Below is a small trained network, with its code and all its weights. Each question gives an input and a class and asks what happens when units are switched off, that is, made to give their printed mean instead of their output.

import numpy as np


def w(rows, s, z=0):
    codes = np.array(rows[::2]) - 128.0
    scale = np.full(codes.shape[1], s)
    scale[-1] = z or s
    return codes * scale


def f(y):
    return y / 2 * (1 + np.tanh(0.7978845608 * (y + 0.044715 * y**3)))


def log_softmax(a):
    a = a - a.max(-1, keepdims=True)
    return a - np.log(np.exp(a).sum(-1, keepdims=True))


def net(x, mask):
    res = np.array(x, float).reshape(1, 3) / 4 @ E
    y = f(res @ A[0][:, :-1].T + A[0][:, -1])
    res = res + np.where(mask, y, B[0][:, -1]) @ B[0][:, :-1]
    return log_softmax(res[-1] @ U[:, :-1].T + U[:, -1])


A, B = {}, {}
E = w([
[69,145,141,151,5,52,69,114,114],'x0',
[117,119,126,131,132,127,141,112,126],'x1',
[172,25,53,190,125,117,157,230,84],'x2',
],0.013)
A[0] = w([
[158,101,74,128,227,192,187,154,117,161],'neuron 0',
[156,51,55,196,86,77,146,199,52,147],'neuron 1',
[172,108,83,143,166,158,186,129,134,146],'neuron 2',
[158,129,147,119,243,254,184,144,172,255],'neuron 3',
[187,79,83,183,153,110,174,186,65,133],'neuron 4',
[130,162,175,50,154,150,125,92,186,190],'neuron 5',
[129,160,160,61,151,137,92,83,168,220],'neuron 6',
[61,193,166,127,65,77,97,84,147,182],'neuron 7',
[165,165,138,77,161,143,146,100,187,149],'neuron 8',
],0.0081,0.0073)
B[0] = w([
[161,185,129,94,197,121,144,163,148,219],'neuron 0',
[184,97,36,201,89,70,131,149,119,206],'neuron 1',
[173,171,122,120,168,110,156,153,143,180],'neuron 2',
[170,243,114,89,247,169,209,152,107,253],'neuron 3',
[174,140,77,125,140,75,104,173,174,198],'neuron 4',
[90,147,182,107,139,159,143,84,87,187],'neuron 5',
[104,142,195,44,142,146,153,85,100,189],'neuron 6',
[84,92,160,104,105,125,63,80,160,198],'neuron 7',
[126,139,158,155,147,163,147,108,90,167],'neuron 8',
],0.011,0.02)
U = w([
[131,149,172,83,151,214,192,108,2,173],'0',
[180,145,91,109,161,111,156,190,235,64],'1',
[82,97,182,69,79,129,62,83,203,254],'2',
[149,32,86,218,42,88,109,135,102,21],'3',
],0.0086,0.002)

Each question gives the input, the list of numbers given to net, and the class t.
The units are the neurons (one row each of A and B). Each row of codes is followed by its name. A weight is (code - 128) times the scale printed after its matrix; where a second scale follows, it is the last column's (A, B and U).
mask holds one flag per neuron, in row order. A switched-off neuron (its flag False) gives its mean, the last column of its row in B, instead of its output. The means were averaged over made-up inputs and are rounded, as every weight is.
A unit's drop is (log p(t) with every unit on - log p(t) with that unit switched off) / (log p(t) with every unit on - log p(t) with every unit switched off).
The circuit of an input: a set's keep is (log p(t) with only the set's units on - log p(t) with every unit switched off) / (log p(t) with every unit on - log p(t) with every unit switched off). Starting from all 9 units, units are removed one at a time, each time the one whose removal leaves the highest keep (on an exact tie, the one counted first), for as long as the keep stays at least 0.8.
circuit, biggest first: the units of the circuit, biggest drop first
top k neurons: the k neurons with the biggest drops, biggest first
drop when u is switched off: that unit's drop, to one decimal
input [-8,-8,0], class 0: circuit, biggest first : (neuron 3)
input [3,-7,-8], class 2: top 2 neurons : (neuron 7; neuron 3)
input [-4,-5,0], class 0: top 2 neurons : (neuron 1; neuron 4)
input [1,8,1], class 3: top 2 neurons : (neuron 3; neuron 0)
input [1,-3,5], class 3: top 2 neurons : (neuron 3; neuron 1)
input [-3,-6,0], class 0: top 2 neurons : (neuron 1; neuron 4)
input [-7,-7,0], class 0: top 2 neurons : (neuron 1; neuron 3)
input [1,6,-7], class 2: top 2 neurons : (neuron 3; neuron 7)
input [6,6,-4], class 2: drop when neuron 6 is switched off : 0.0
input [1,-8,3], class 3: drop when neuron 3 is switched off : 0.5
input [3,-3,-4], class 2: drop when neuron 3 is switched off : 0.2
